After every row comes roughly how far along a hidden order it lies, from 0 to 30.
[  4  45  -1   1  27 -10  -2   8  -5  -3   1  -9  33   3   3   8  -5   1
 -20  10] : 15
[  1  20  -7   4  -4  -7   9 -30 -13  -6  -7  12 -16 -13   0   9  -1  -6
 -11  11] : 5
[ -2 -27  -2   0  14  -5   8 -14 -20   4 -11  15 -35 -14  39  -1  -5   2
  -3  -1] : 17
[ -2  22  12   6 -10  -2   2 -24  12  -3  -7  16 -18   3  30  10  -6  -2
  18   5] : 5
[  3  13   6   0  33  -4  -4  11   1   4  -9   2  21   4  56   3 -12   4
  45   6] : 19
[ -5 -47   3  -2 -17   7   8 -10  -7   1  -2   6 -35  -6   3  -5   3  -1
  -5  -8] : 13
[ -1  -4  -6   1   1  -2   7 -17 -17  -1  -5  14 -24  -9  20   2  -6  -1
 -16   4] : 13
[  5  15 -20  -2  26 -15  -3  13 -41  -3   1 -11  30 -16  -3   0 -10   0
 -84   6] : 23
[ -3 -11  -3   1  -7   0   7 -21 -14  -2  -4  14 -34 -10  16   1  -3  -1
 -16   1] : 12
[ 1 23 18  5 12  4  0  5 15  3 -3 13 10 17 44  9 -4  5 80  9] : 10
[  0  10  -9   3 -13  -3   7 -30 -12  -7  -4   6 -15 -13 -18   5   0  -8
 -39   9] : 6
[  3  16  -1  -3  17  -2  -9  26   7   1   3 -18  51   7  -7  -2  -7   1
 -10   5] : 22
[  2  25  -4   5  -2 -10   5 -24 -13  -6  -3   7  -2  -9  -6   9  -1  -6
 -27  10] : 5
[ -2 -22 -11  -3  -4   0   3  -3 -24  -1  -5   0  -5 -16   3  -5 -11  -1
 -67   2] : 22
[ 3 42  7  6 15 -9  2 -7 -1 -3 -5  7 14  1 33 13 -7  1 11 12] : 10
[ -3 -11  25   3 -23  13   6 -11  38   2  -2  13 -20  19  12   6   7   0
  96  -2] : 1
[  5  39 -12   1  22 -12  -1   8 -26  -5   8  -7  23  -3 -12   5  -5   1
 -60   6] : 15
[ -1  12  13   4  18  -3   7 -21   9   3 -12  22 -30   2  51   9  -4   4
  55   4] : 10
[  7  25 -19  -2  44 -17  -3  15 -31  -1   1 -12  39  -9   0   2 -10   2
 -47   8] : 22
[  2   2 -18  -4  24  -5   1  21 -41   0  -2  -7  24 -15  23  -4 -15   5
 -76  10] : 30
[ -1 -16 -10  -3  13  -4   2  -3 -26   2  -6   8 -12 -13  26  -4 -13   2
 -37   3] : 24
[  7  32 -24  -2  51 -22  -4  20 -49   0  -1  -7  38 -17  14   0 -16   5
 -93  11] : 29
[  1   1 -15  -1   1  -9   1  -6 -30  -3  -3  -3  14 -18  -8   0  -8  -4
 -77   8] : 18
[  6  48 -11   4  32 -18   1  -3 -36  -5   2   3  18  -8   5  11  -6   1
 -46  11] : 13
[ -2  18  12   7  -8  -3   6 -37   9  -3 -10  22 -45  -2  39  10  -3  -2
  31  -1] : 1
[ -3  12  12   5 -10   0   4 -26   9  -2  -6  18 -32   3  30   8  -4   0
  20   0] : 6
[  5  54   8   8  16 -12  -2 -10   5  -4  -5   5  22   4  14  14  -2  -2
  24  12] : 5
[ -1 -24   4  -2  17   0   5  -7   2   4  -9   8 -18  -3  31  -1  -5   2
  32  -1] : 17
[  0  27   6   7 -15 -11  -1 -28   2  -7  -1   3   5  -6 -15  11  -1  -9
 -33   5] : 2
[  2  13 -14   1   4 -11  -1 -12 -30  -4   1   1  14 -15 -21   2  -5  -5
 -80  10] : 16
[  5  50   2   3   8  -5  -5   3  13  -5   4  -6  30  13 -12   8  -2  -1
  19   4] : 6
[  2  42   9   1 -12   6  -5  12  20  -5   8 -16  35  17 -39   3   5  -4
  14   1] : 6
[ -2  -6  26   4 -14  11   6  -9  34   2  -3  15 -18  19  20   7   5   2
  98   1] : 3
[  5  37  -1   0  45  -9 -10  23  -1   4  -5  -1  44   7  50   2 -18   6
  28  11] : 24
[ -2 -19  12  -4  -2  10  -5  28  10   4   0 -11  26   9  19  -5  -4   4
  24  -2] : 21
[ 0 23 13  1 -3  9 -5 15 14 -1  6 -1 23 20 15  4 -5  2 42  5] : 11
[  2  40  10   8 -19 -11  -5 -20  10  -8   0   3  12   2 -15  12   0  -8
  -9   1] : 0
[  1 -21  -7  -5  40  -1   6   8 -17   6  -7   4  -7  -3  37  -4  -8   7
  23   4] : 24
[  7  24 -19  -1  44 -17   0  15 -40  -1  -4  -7  32 -15  22   2 -12   3
 -48  12] : 24
[  1   7   4  -3   7   5  -9  22   7   0   3 -15  39   9  11  -1 -11   1
   3   3] : 19
[ -3  10  20   5 -19   7   4 -23  25   0  -7  19 -31  10  26   7   1  -1
  61   0] : 2
[ 1 19  9  0  9  6 -7 21  9  1  3 -4 34 16 24  1 -9  3 35  5] : 16
[ -3   8   9   2 -20   3   2  -5   2  -4   2   2   4   1   2   6  -4  -2
 -19   5] : 10
[ -1 -22 -11  -5  27  -1   4  12 -30   4  -4   2  -6  -9  29  -7 -11   7
 -45   3] : 30
[  4  23   3   1  48  -9  -2   6  -4   5 -12   8  14   0  71   6 -14   5
  52   9] : 19
[  5  25 -21  -1  44 -16   2  18 -49   1  -8  -1  27 -21  42   2 -17   6
 -68  16] : 30
[ -5 -46   2  -2  -9   3   7 -13 -16   3  -7   8 -38 -13  16  -5   1   0
 -11  -6] : 16
[  6  34 -16  -2  34 -15  -4  15 -23  -3   6 -13  34  -4 -11   3 -10   3
 -59   4] : 20
[  3  51   8  11   7 -19   0 -33   2  -6  -9  13   3  -6  19  17  -4  -6
   0  11] : 1
[  7  51 -10   6  42 -21   6  -9 -32  -2  -8  15  11 -11  38  13 -10   3
 -14  19] : 14
[  4  35   0   0  27  -6  -5  18   3  -1   0 -12  43   6   3   4  -6   2
  -1   9] : 18
[  1  25  14   6 -26  -1  -4  -9  19  -6   3  -4  21   9 -28   8   5  -8
   8   3] : 0
[  3   7 -13   0  17 -11   4   1 -30  -2  -7   2  12 -16  21   2 -11   0
 -43  10] : 20
[  3  24   5   1  35  -2  -9  28   1   5  -4  -1  42  10  54   1 -14   7
  38  10] : 24
[  5  27 -21  -1  42 -15   1  18 -48   0  -8  -2  30 -21  39   2 -16   5
 -70  16] : 30
[  0  11   5   6   7  -6  11 -36 -10  -1 -10  29 -53  -5  48  10   0   0
  45   1] : 3
[ -1 -22   8  -2  14   1   4  -6   9   5 -11   7 -13   0  36   0  -6   3
  38  -1] : 17
[  1  31  10   5 -25  -2  -5  -9  17  -7   4  -5  19   8 -32   8   3  -7
   0  -1] : 0
[ -1  -1  17   2   7   5   4  -4  18   5  -9  14 -10  11  38   5  -2   5
  69   4] : 12
[  4   3  -9  -2  33  -4  -2  15 -20   2  -2  -2  24  -3  36  -1 -13   2
   4   7] : 22
[  0  22  10   7  15  -7   9 -33   7   0 -13  28 -45  -2  57  12  -4   2
  46   3] : 5
[  1 -15  -8  -4  26  -1   1  10 -24   2  -2  -1   7  -4  27  -4 -11   3
  -6   3] : 22
[  2  15   7   0  27   0  -7  24   3   4  -5  -2  36   9  51   1 -12   5
  43   8] : 21
[  4  18 -21  -1  30 -17  -1   7 -45  -2  -5  -5  26 -22  14   0 -12   0
 -85  10] : 25
[ -1 -13  -8  -1  16  -5   3  -7 -23   1  -7  10 -14 -11  29  -2 -12   1
 -28   2] : 20
[-2 10 10  2 -8  3  0 -5  5 -2  1  5  5  4 17  6 -7  0 -1  5] : 11
[  0  30   6   8   1  -8   7 -36   3  -4 -13  21 -34  -6  38  13  -5  -3
  22   6] : 2
[  6  25 -22  -2  41 -19  -3  14 -44  -1  -1  -9  33 -16   7   0 -12   2
 -81   9] : 25
[  1  19 -10   4  -2  -7   8 -24 -19  -6  -5   8 -11 -13  -3   7  -3  -5
 -36  13] : 9
[ -7 -47   6  -2 -37  13   9 -13  -5  -1   4   6 -44  -3 -12  -5   8  -2
 -16 -10] : 10
[ -2  -9   2   1  -1   2   6 -14  -4   0  -3  14 -31  -1  22   2  -4   3
   7   1] : 12
[  8  36 -16  -4  50 -17  -8  19 -10   0   2 -16  48  -4   3   2 -15   4
 -36   6] : 25
[ -5 -22  12   0 -14   7   7 -15  10   1  -3  10 -34   3  14   1   2   1
  22  -4] : 10
[ 5 44  6  2 24 -1 -5 18  9  0  3 -3 38 17 14  6 -6  4 29 11] : 14
[  5  24  -7  -3  32 -11  -6  17  -4  -1   1 -19  46  -1  -7   2  -9   0
 -29   6] : 21
[  8  35 -12   0  54 -17  -3  14 -19   1  -7  -8  42  -7  33   6 -14   3
  -5  13] : 22
[  1   5   4   0  27  -5   0  -3   1   3  -9   8   1   0  48   4 -12   2
  31   5] : 16
[  1  22  22   7   1   3   1 -13  23   1  -5  21  -1  17  42  12  -3   0
 100   8] : 2
[ 4 38 14  5  7  1 -4  0 18 -1  0  7 22 19 21 10 -3 -1 73  8] : 3
[  5  18 -10  -3  46  -7  -4  22 -20   3  -2  -6  40  -2  40   1 -16   5
   4  11] : 26
[  5  30  -5  -1  31 -10  -3  12  -7  -1  -4 -10  38  -2  20   5 -10   1
 -10   9] : 19
[  2  11  -8   2  14  -9   6  -9 -24  -1  -7   9  -1 -12  23   5  -9   0
 -25  11] : 15
[  5  23 -20  -1  36 -16   2  14 -44  -1  -7  -2  25 -20  32   2 -15   3
 -68  13] : 27
[  5  49  -4   9  16 -22   1 -39 -14  -6  -8  15  -2 -11  12  15  -5  -8
 -10  12] : 1
[-10 -38  24   1 -61  20   5 -18  30  -2   2   4 -44   9 -17  -1  11  -4
  15 -13] : 2
[   2   -1  -20   -5    9   -9   -5   22  -40   -3    7  -20   36  -15
  -29   -7   -8   -1 -100    1] : 26
[  3  15 -18  -2  29 -11   3  16 -42  -1  -6  -5  25 -19  27   0 -14   3
 -70  12] : 27
[  0 -15 -10  -4  -9   0   2  11 -23  -3   1 -11  21 -11 -10  -4  -7  -2
 -61   3] : 19
[ -3 -38  -3  -4  11   0   7  -2 -16   5  -6   7 -24 -10  24  -6  -5   4
 -21  -2] : 22
[ -1 -10 -13  -1  12  -7   4 -10 -29   1 -10   8 -10 -19  24  -2 -13   0
 -51   7] : 22
